Below are the code and all the weights of a small trained network. Each question names an input and a class and asks about switching units off, where a switched-off unit gives its printed mean instead of its output.

import numpy as np


def w(rows, s, z=0):
    codes = np.array(rows[::2]) - 128.0
    scale = np.full(codes.shape[1], s)
    scale[-1] = z or s
    return codes * scale


def f(y):
    return np.maximum(y, 0)


def log_softmax(a):
    a = a - a.max(-1, keepdims=True)
    return a - np.log(np.exp(a).sum(-1, keepdims=True))


def net(x, mask):
    res = np.array(x, float).reshape(1, 8) / 4 @ E
    y = f(res @ A[0][:, :-1].T + A[0][:, -1])
    res = res + np.where(mask, y, B[0][:, -1]) @ B[0][:, :-1]
    return log_softmax(res[-1] @ U[:, :-1].T + U[:, -1])


A, B = {}, {}
E = w([
[98,213,92,158,232,63,114,190,63,187,28,94],'x0',
[130,93,111,137,144,132,118,117,115,112,108,151],'x1',
[155,123,167,123,202,185,88,51,55,93,196,35],'x2',
[168,168,45,110,129,62,213,45,103,162,183,131],'x3',
[63,112,213,209,73,47,210,121,29,62,147,76],'x4',
[253,102,253,186,138,190,203,136,101,246,114,172],'x5',
[90,64,197,12,193,82,206,84,160,107,72,73],'x6',
[119,123,130,146,149,128,125,114,128,114,123,159],'x7',
],0.006)
A[0] = w([
[104,142,199,86,149,171,129,103,135,103,96,80,198],'neuron 0',
[197,93,195,160,146,139,163,133,91,237,96,157,9],'neuron 1',
[143,125,131,120,99,180,171,45,175,100,209,146,182],'neuron 2',
[145,133,92,186,62,166,63,149,85,109,167,133,174],'neuron 3',
[188,155,103,207,95,175,84,170,90,123,171,115,107],'neuron 4',
[101,132,164,117,112,138,45,181,156,68,61,112,153],'neuron 5',
[160,135,86,52,161,190,83,170,189,197,110,82,122],'neuron 6',
[161,170,77,138,109,161,70,133,122,136,137,169,87],'neuron 7',
[167,141,169,125,143,168,175,164,67,161,91,147,31],'neuron 8',
[133,51,154,67,155,121,208,93,210,133,100,74,182],'neuron 9',
[78,128,170,161,57,87,201,175,76,123,94,95,135],'neuron 10',
[126,175,91,226,129,176,146,170,113,121,192,198,33],'neuron 11',
[124,56,158,153,72,125,154,131,95,98,164,112,72],'neuron 12',
[104,111,153,179,107,98,166,102,121,117,127,144,33],'neuron 13',
[204,63,223,116,123,161,184,136,135,200,126,150,19],'neuron 14',
[82,69,115,117,72,145,99,85,213,53,216,143,107],'neuron 15',
[70,118,151,211,89,112,177,91,74,81,84,65,74],'neuron 16',
[165,95,58,93,197,180,103,110,219,177,122,153,4],'neuron 17',
[162,169,120,157,200,57,119,182,116,127,76,130,13],'neuron 18',
[153,174,103,82,215,127,88,168,147,163,132,143,35],'neuron 19',
[78,209,108,132,213,75,106,184,95,130,84,118,62],'neuron 20',
[137,66,147,133,41,121,154,116,136,90,167,131,25],'neuron 21',
[167,115,141,127,138,167,178,169,104,187,112,106,16],'neuron 22',
[115,113,140,183,95,49,132,136,75,107,106,110,11],'neuron 23',
[180,166,57,139,179,102,190,51,90,153,188,57,227],'neuron 24',
[145,149,115,144,221,123,100,139,31,136,105,80,121],'neuron 25',
[92,115,62,65,170,114,94,146,97,72,172,104,84],'neuron 26',
[72,92,174,76,201,126,185,125,164,118,101,114,206],'neuron 27',
[197,143,52,103,140,96,163,78,135,143,123,158,96],'neuron 28',
[130,112,118,121,141,156,112,109,197,159,157,155,21],'neuron 29',
[100,94,204,160,148,213,72,252,159,99,79,99,217],'neuron 30',
[58,175,90,91,112,77,60,127,127,107,124,53,133],'neuron 31',
[208,104,158,141,148,116,154,149,104,167,107,153,2],'neuron 32',
[90,164,84,142,254,103,165,189,96,189,52,99,82],'neuron 33',
[99,142,68,88,61,49,107,138,161,81,126,169,133],'neuron 34',
[180,60,128,65,75,174,86,83,166,85,169,176,93],'neuron 35',
[83,153,149,155,142,130,179,179,30,111,141,79,123],'neuron 36',
[102,147,152,61,195,136,186,128,120,115,65,126,82],'neuron 37',
[98,111,107,157,93,76,183,218,203,155,75,175,135],'neuron 38',
[145,160,132,42,171,216,124,91,170,140,79,131,133],'neuron 39',
[158,143,190,173,150,142,223,135,121,137,140,177,22],'neuron 40',
[83,190,106,101,157,86,68,123,105,72,100,111,36],'neuron 41',
[113,143,172,220,163,132,200,146,183,202,150,169,191],'neuron 42',
[160,161,117,195,129,135,119,97,79,112,52,135,29],'neuron 43',
[101,120,126,167,40,118,173,135,201,170,63,161,233],'neuron 44',
[126,135,114,103,83,110,169,153,186,137,52,125,110],'neuron 45',
[146,175,84,161,129,123,88,189,50,154,117,151,97],'neuron 46',
[99,112,199,139,162,217,25,116,93,111,137,65,182],'neuron 47',
],0.0071,0.0029)
B[0] = w([
[149,65,64,97,103,58,94,121,81,139,162,179,205],'neuron 0',
[28,136,60,119,185,194,184,145,175,107,186,98,233],'neuron 1',
[238,77,160,143,72,133,139,113,119,165,48,63,224],'neuron 2',
[133,70,107,67,98,51,61,194,53,78,199,123,213],'neuron 3',
[133,96,113,22,100,74,129,156,87,77,188,112,213],'neuron 4',
[56,128,57,155,121,112,159,72,106,193,84,107,200],'neuron 5',
[117,209,181,198,150,160,84,70,145,60,98,222,222],'neuron 6',
[111,140,173,77,106,75,96,114,98,70,184,147,187],'neuron 7',
[62,139,87,115,198,193,182,158,157,99,128,104,186],'neuron 8',
[155,108,90,34,50,104,59,201,45,74,160,146,235],'neuron 9',
[128,225,181,104,94,160,65,74,145,115,138,224,204],'neuron 10',
[103,125,109,54,107,104,117,195,64,42,159,79,197],'neuron 11',
[177,197,222,178,139,120,76,111,188,118,106,164,184],'neuron 12',
[102,178,165,121,80,121,54,140,162,104,120,145,156],'neuron 13',
[45,115,85,120,176,186,202,191,135,112,127,95,244],'neuron 14',
[167,44,133,193,170,214,191,234,195,168,82,29,221],'neuron 15',
[105,217,178,167,147,194,82,74,157,98,155,224,194],'neuron 16',
[72,214,217,162,102,136,85,96,182,110,184,175,209],'neuron 17',
[194,115,204,133,115,135,100,228,175,152,78,48,173],'neuron 18',
[140,205,218,177,122,113,103,107,166,128,109,173,183],'neuron 19',
[217,98,114,154,129,194,174,252,209,144,68,54,200],'neuron 20',
[159,162,235,163,122,157,117,156,220,125,72,110,182],'neuron 21',
[55,166,85,132,152,201,174,160,177,92,164,120,173],'neuron 22',
[81,217,174,168,128,141,71,133,193,91,140,164,162],'neuron 23',
[97,63,44,184,47,94,148,35,75,253,41,144,229],'neuron 24',
[220,116,195,171,135,150,134,181,144,197,91,154,200],'neuron 25',
[65,139,72,154,182,178,156,117,150,120,180,193,192],'neuron 26',
[179,101,83,27,90,84,89,184,51,49,163,124,225],'neuron 27',
[55,179,116,162,42,67,96,76,151,145,84,130,182],'neuron 28',
[148,189,167,151,128,143,99,151,171,104,111,136,163],'neuron 29',
[74,104,76,176,39,83,134,10,101,182,57,84,255],'neuron 30',
[71,86,70,139,213,227,212,129,129,96,160,152,208],'neuron 31',
[26,118,86,124,174,153,188,137,185,121,196,113,182],'neuron 32',
[216,97,217,141,62,122,108,194,159,152,94,69,222],'neuron 33',
[80,121,88,133,199,162,219,133,92,131,144,113,199],'neuron 34',
[192,140,217,176,102,126,145,188,192,158,94,130,223],'neuron 35',
[173,214,211,184,153,116,62,72,150,113,96,189,187],'neuron 36',
[135,103,141,36,65,107,96,181,73,90,177,109,190],'neuron 37',
[218,93,105,230,180,67,221,37,41,205,181,252,218],'neuron 38',
[128,197,178,110,94,108,91,72,130,92,206,225,214],'neuron 39',
[61,117,69,152,110,192,120,131,158,92,149,82,193],'neuron 40',
[127,102,124,131,173,174,195,173,167,105,154,89,183],'neuron 41',
[99,63,58,112,131,129,168,124,123,102,134,138,224],'neuron 42',
[168,147,111,91,140,171,124,198,115,98,154,132,154],'neuron 43',
[231,76,113,169,131,84,154,107,33,164,99,163,225],'neuron 44',
[179,110,94,116,142,96,105,94,75,110,202,177,176],'neuron 45',
[190,78,137,70,75,92,117,157,115,103,155,114,186],'neuron 46',
[155,56,50,163,108,76,190,13,52,233,91,168,232],'neuron 47',
],0.0051,0.008)
U = w([
[218,89,187,147,127,171,173,244,245,141,65,51,100],'0',
[3,107,45,114,237,226,243,178,197,65,169,96,3],'1',
[83,235,210,145,140,119,56,87,205,56,141,210,9],'2',
[165,60,95,153,181,66,176,65,63,188,146,152,241],'3',
[110,80,102,25,89,34,73,212,62,29,179,104,16],'4',
[50,95,58,150,61,41,181,55,114,216,32,113,101],'5',
[147,104,94,131,130,133,157,122,102,131,109,137,244],'6',
],0.0062,0.0036)

Each question gives the input, the list of numbers given to net, and the class t.
The units are the neurons (one row each of A and B). Each row of codes is followed by its name. A weight is (code - 128) times the scale printed after its matrix; where a second scale follows, it is the last column's (A, B and U).
mask holds one flag per neuron, in row order. A switched-off neuron (its flag False) gives its mean, the last column of its row in B, instead of its output. The means were averaged over made-up inputs and are rounded, as every weight is.
A unit's drop is (log p(t) with every unit on - log p(t) with that unit switched off) / (log p(t) with every unit on - log p(t) with every unit switched off).
The circuit of an input: a set's keep is (log p(t) with only the set's units on - log p(t) with every unit switched off) / (log p(t) with every unit on - log p(t) with every unit switched off). Starting from the 12 units with the biggest drops (on a tie, the unit counted first), units are removed one at a time, each time the one whose removal leaves the highest keep (on an exact tie, the one counted first), for as long as the keep stays at least 0.8.
units of the circuit, in order: the units of the circuit, biggest drop first
unit that matters most: the unit with the biggest drop
top k neurons: the k neurons with the biggest drops, biggest first
drop of u: that unit's drop, to one decimal
input [7,0,-4,-6,-2,8,-4,-3], class 1: units of the circuit, in order => [neuron 1; neuron 8]
input [-8,-2,-3,3,-8,0,-8,0], class 0: units of the circuit, in order => [neuron 35]
input [0,-6,0,0,-5,7,7,-2], class 1: units of the circuit, in order => [neuron 14; neuron 1]
input [2,-6,-6,5,-3,-2,-5,1], class 3: units of the circuit, in order => [neuron 38; neuron 44]
input [-5,7,4,8,-3,-4,-7,-1], class 5: top 2 neurons => [neuron 24; neuron 28]
input [7,-1,5,1,8,1,4,6], class 2: top 3 neurons => [neuron 16; neuron 36; neuron 10]
input [-2,7,-5,0,1,2,-1,-5], class 3: top 2 neurons => [neuron 38; neuron 44]
input [-7,-6,-7,3,-6,-1,6,-6], class 0: top 2 neurons => [neuron 15; neuron 35]
input [5,-6,-6,7,-8,-1,0,-6], class 2: units of the circuit, in order => [neuron 6; neuron 17]
input [4,7,-5,-8,1,2,-5,-2], class 5: top 2 neurons => [neuron 30; neuron 5]
input [-7,6,2,1,6,6,5,6], class 0: top 3 neurons => [neuron 2; neuron 21; neuron 12]
input [8,8,7,-6,1,-2,4,8], class 0: top 3 neurons => [neuron 20; neuron 33; neuron 25]
input [-5,5,1,-5,1,8,8,-6], class 1: top 2 neurons => [neuron 14; neuron 1]
input [2,-2,2,-4,4,-2,7,-3], class 4: unit that matters most => neuron 27
input [-7,-2,-2,-6,8,-5,-8,8], class 2: top 3 neurons => [neuron 16; neuron 12; neuron 10]
input [7,3,6,-2,-6,-7,-7,-4], class 0: top 2 neurons => [neuron 20; neuron 25]
input [8,5,-7,-6,5,0,1,-7], class 0: top 3 neurons => [neuron 20; neuron 33; neuron 18]
input [-7,-5,-4,-4,7,-6,4,7], class 0: top 2 neurons => [neuron 15; neuron 21]
input [6,-7,-1,5,8,-8,6,2], class 1: top 3 neurons => [neuron 31; neuron 41; neuron 20]
input [6,6,-5,-2,8,-8,8,-8], class 1: units of the circuit, in order => [neuron 31]
input [6,3,-6,-4,0,-7,-1,-2], class 1: top 3 neurons => [neuron 31; neuron 34; neuron 41]
input [6,5,-3,-4,3,-1,7,-6], class 4: top 2 neurons => [neuron 27; neuron 37]
input [8,-2,-5,0,1,-4,-2,-5], class 0: drop of neuron 20 => 0.1
input [-1,-1,1,6,4,-6,-8,7], class 4: drop of neuron 1 => 0.2
input [2,2,4,-8,2,-5,3,4], class 5: drop of neuron 30 => 0.4
input [-8,-8,-2,-1,6,1,-1,-5], class 0: drop of neuron 47 => 0.0
input [-1,4,4,-8,8,-4,8,1], class 2: unit that matters most => neuron 16
